Below is a small trained network, with its code and all its weights. Each question gives an input and a class and asks what happens when units are switched off, that is, made to give their printed mean instead of their output.

import numpy as np


def w(rows, s, z=0):
    codes = np.array(rows[::2]) - 128.0
    scale = np.full(codes.shape[1], s)
    scale[-1] = z or s
    return codes * scale


def norm(h):
    return h / np.sqrt((h * h).mean(-1, keepdims=True) + 1e-5)


def f(y):
    return np.maximum(y, 0)


def log_softmax(a):
    a = a - a.max(-1, keepdims=True)
    return a - np.log(np.exp(a).sum(-1, keepdims=True))


def net(x, mask):
    res = np.array(x, float).reshape(1, 5) / 4 @ E
    u = 0
    for l in range(2):
        y = f(norm(res) @ A[l][:, :-1].T + A[l][:, -1])
        res = res + np.where(mask[u : u + 9], y, B[l][:, -1]) @ B[l][:, :-1]
        u += 9
    return log_softmax(norm(res)[-1] @ U[:, :-1].T + U[:, -1])


A, B = {}, {}
E = w([
[116,61,252,140,179,172],'x0',
[178,138,184,4,112,157],'x1',
[135,211,158,163,112,82],'x2',
[195,122,173,175,160,1],'x3',
[38,118,143,154,238,89],'x4',
],0.0073)
A[0] = w([
[104,85,107,130,217,133,158],'0.n0',
[140,94,131,149,122,229,133],'0.n1',
[136,150,89,126,167,183,1],'0.n2',
[137,19,150,143,205,135,139],'0.n3',
[104,173,109,65,184,77,223],'0.n4',
[2,91,99,126,120,164,36],'0.n5',
[122,106,70,165,65,130,39],'0.n6',
[122,144,225,134,122,174,117],'0.n7',
[177,155,183,151,91,198,154],'0.n8',
],0.0093,0.0034)
B[0] = w([
[157,121,160,100,46,181,238],'0.n0',
[51,176,140,254,241,141,226],'0.n1',
[85,67,37,156,179,83,144],'0.n2',
[208,56,131,25,168,29,254],'0.n3',
[124,140,206,83,82,185,247],'0.n4',
[97,221,126,20,167,122,230],'0.n5',
[183,130,54,167,138,189,182],'0.n6',
[151,147,83,193,101,245,229],'0.n7',
[148,80,196,161,186,184,234],'0.n8',
],0.0064,0.0045)
A[1] = w([
[132,6,147,125,142,81,69],'1.n0',
[95,145,178,193,64,82,1],'1.n1',
[119,171,156,210,120,85,107],'1.n2',
[45,118,100,92,141,135,10],'1.n3',
[146,192,121,136,173,70,24],'1.n4',
[234,142,162,153,92,175,91],'1.n5',
[216,216,94,83,118,156,73],'1.n6',
[49,103,104,105,149,133,54],'1.n7',
[136,149,23,166,56,131,157],'1.n8',
],0.011,0.0026)
B[1] = w([
[195,102,184,117,216,66,212],'1.n0',
[43,114,185,106,41,119,162],'1.n1',
[35,80,176,42,28,149,196],'1.n2',
[120,199,83,85,142,107,182],'1.n3',
[98,91,163,155,53,120,168],'1.n4',
[98,159,89,135,110,46,255],'1.n5',
[211,122,83,186,88,138,222],'1.n6',
[163,243,108,2,119,71,179],'1.n7',
[29,28,87,195,225,121,229],'1.n8',
],0.0097,0.0057)
U = w([
[218,157,95,165,28,96,84],'0',
[19,93,191,149,13,79,123],'1',
[118,103,189,189,114,252,63],'2',
[73,201,66,46,164,140,137],'3',
[186,54,190,113,184,71,238],'4',
[67,69,25,202,121,143,173],'5',
[159,159,163,65,114,174,4],'6',
],0.015,0.0028)

Each question gives the input, the list of numbers given to net, and the class t.
The units are the neurons (one row each of A and B). Each row of codes is followed by its name. A weight is (code - 128) times the scale printed after its matrix; where a second scale follows, it is the last column's (A, B and U).
mask holds one flag per neuron, layer by layer. A switched-off neuron (its flag False) gives its mean, the last column of its row in B, instead of its output. The means were averaged over made-up inputs and are rounded, as every weight is.
A unit's drop is (log p(t) with every unit on - log p(t) with that unit switched off) / (log p(t) with every unit on - log p(t) with every unit switched off).
The circuit of an input: a set's keep is (log p(t) with only the set's units on - log p(t) with every unit switched off) / (log p(t) with every unit on - log p(t) with every unit switched off). Starting from the 12 units with the biggest drops (on a tie, the unit counted first), units are removed one at a time, each time the one whose removal leaves the highest keep (on an exact tie, the one counted first), for as long as the keep stays at least 0.8.
units of the circuit, in order: the units of the circuit, biggest drop first
k most important neurons: the k neurons with the biggest drops, biggest first
k most important neurons of layer l: the k neurons of layer l with the biggest drops, biggest first
input [5,0,0,0,-8], class 2: units of the circuit, in order : 0.n1
input [-7,-8,-7,1,7], class 3: units of the circuit, in order : 1.n7, 0.n5
input [0,6,5,-7,-8], class 0: 2 most important neurons : 1.n5, 1.n6
input [-3,8,1,2,6], class 6: units of the circuit, in order : 0.n4, 1.n8
input [-1,-8,2,-6,0], class 3: 2 most important neurons of layer 0 : 0.n5, 0.n7
input [6,4,7,7,-4], class 1: units of the circuit, in order : 0.n3, 1.n2, 1.n0
input [-1,6,3,-5,-4], class 0: 2 most important neurons : 1.n6, 1.n5
input [8,-5,-7,-6,0], class 3: units of the circuit, in order : 0.n5, 1.n7
input [0,-6,-1,4,8], class 4: units of the circuit, in order : 0.n3, 1.n0
input [3,0,5,3,-4], class 1: 2 most important neurons : 0.n3, 1.n2
input [-5,0,-6,6,-1], class 5: units of the circuit, in order : 0.n3, 1.n8
input [5,6,-6,-4,-4], class 2: 4 most important neurons : 0.n1, 0.n7, 1.n7, 1.n0
input [6,0,-5,-6,3], class 3: 2 most important neurons of layer 0 : 0.n5, 0.n1
input [7,6,8,-1,0], class 2: units of the circuit, in order : 0.n7
input [2,2,1,2,-3], class 0: 4 most important neurons : 1.n5, 0.n7, 1.n8, 0.n3
input [3,-4,-5,-2,6], class 3: 2 most important neurons of layer 0 : 0.n5, 0.n8
input [-4,2,6,-1,3], class 1: 2 most important neurons : 0.n3, 0.n5
input [-5,-2,8,-6,3], class 5: 2 most important neurons : 1.n8, 1.n6
input [-1,6,5,-6,3], class 6: 3 most important neurons of layer 1 : 1.n8, 1.n5, 1.n6
input [1,-6,5,-4,3], class 3: units of the circuit, in order : 0.n5
input [-5,-5,3,-4,5], class 3: 2 most important neurons : 1.n7, 0.n5
input [-7,8,1,8,5], class 0: 2 most important neurons : 1.n6, 0.n1
